Below are the code and all the weights of a small trained network. Each question names an input and a class and asks about switching units off, where a switched-off unit gives its printed mean instead of its output.

import numpy as np


def w(rows, s, z=0):
    codes = np.array(rows[::2]) - 128.0
    scale = np.full(codes.shape[1], s)
    scale[-1] = z or s
    return codes * scale


def f(y):
    return np.maximum(y, 0)


def log_softmax(a):
    a = a - a.max(-1, keepdims=True)
    return a - np.log(np.exp(a).sum(-1, keepdims=True))


def net(x, mask):
    res = np.array(x, float).reshape(1, 3) / 4 @ E
    y = f(res @ A[0][:, :-1].T + A[0][:, -1])
    res = res + np.where(mask, y, B[0][:, -1]) @ B[0][:, :-1]
    return log_softmax(res[-1] @ U[:, :-1].T + U[:, -1])


A, B = {}, {}
E = w([
[98,69,71,221],'x0',
[122,120,245,185],'x1',
[230,47,133,115],'x2',
],0.011)
A[0] = w([
[129,127,26,82,35],'n0',
[186,88,133,104,157],'n1',
[169,187,152,33,33],'n2',
[33,197,101,157,2],'n3',
[136,121,52,112,97],'n4',
[172,63,115,124,66],'n5',
[193,80,129,118,187],'n6',
[104,72,57,224,44],'n7',
[196,75,124,124,72],'n8',
[200,79,129,138,50],'n9',
[116,102,246,222,95],'n10',
],0.011,0.0064)
B[0] = w([
[161,187,126,77,222],'n0',
[91,136,122,115,231],'n1',
[156,68,226,190,211],'n2',
[88,179,161,103,210],'n3',
[165,160,115,74,208],'n4',
[99,155,159,118,195],'n5',
[89,138,119,115,255],'n6',
[171,87,248,175,239],'n7',
[87,162,140,120,208],'n8',
[86,192,143,107,197],'n9',
[170,173,77,47,254],'n10',
],0.015,0.008)
U = w([
[2,162,135,122,97],'0',
[178,92,193,149,129],'1',
[211,163,75,93,98],'2',
[96,91,77,133,250],'3',
[119,83,81,165,90],'4',
[120,100,82,166,90],'5',
[119,99,87,154,90],'6',
],0.018,0.022)

Each question gives the input, the list of numbers given to net, and the class t.
The units are the neurons (one row each of A and B). Each row of codes is followed by its name. A weight is (code - 128) times the scale printed after its matrix; where a second scale follows, it is the last column's (A, B and U).
mask holds one flag per neuron, in row order. A switched-off neuron (its flag False) gives its mean, the last column of its row in B, instead of its output. The means were averaged over made-up inputs and are rounded, as every weight is.
A unit's drop is (log p(t) with every unit on - log p(t) with that unit switched off) / (log p(t) with every unit on - log p(t) with every unit switched off).
The circuit of an input: a set's keep is (log p(t) with only the set's units on - log p(t) with every unit switched off) / (log p(t) with every unit on - log p(t) with every unit switched off). Starting from all 11 units, units are removed one at a time, each time the one whose removal leaves the highest keep (on an exact tie, the one counted first), for as long as the keep stays at least 0.8.
circuit, biggest first: the units of the circuit, biggest drop first
unit that matters most: the unit with the biggest drop
top k neurons: the k neurons with the biggest drops, biggest first
drop of u: that unit's drop, to one decimal
input [-3,3,2], class 3: top 2 neurons -> (n7; n0)
input [-1,-1,-1], class 3: unit that matters most -> n7
input [3,-8,-5], class 2: top 2 neurons -> (n0; n4)
input [0,-8,8], class 0: circuit, biggest first -> (n8; n6)
input [1,-2,2], class 3: top 2 neurons -> (n10; n3)
input [-5,-6,-5], class 2: top 2 neurons -> (n7; n0)
input [-1,-2,2], class 3: circuit, biggest first -> (n10; n7; n3; n9)
input [2,-5,0], class 2: top 2 neurons -> (n0; n4)
input [1,-6,-5], class 2: top 2 neurons -> (n0; n4)
input [4,-3,1], class 1: top 2 neurons -> (n7; n10)
input [-5,-8,-4], class 2: top 2 neurons -> (n0; n7)
input [-7,-6,-2], class 1: top 2 neurons -> (n2; n10)
input [-1,1,0], class 3: top 2 neurons -> (n7; n2)
input [-2,5,1], class 2: unit that matters most -> n10
input [6,-8,-4], class 2: top 3 neurons -> (n0; n4; n2)
input [1,0,-2], class 3: drop of n7 -> 0.2
input [1,-2,-3], class 3: drop of n9 -> 0.3
input [4,-2,-1], class 1: drop of n7 -> 0.4
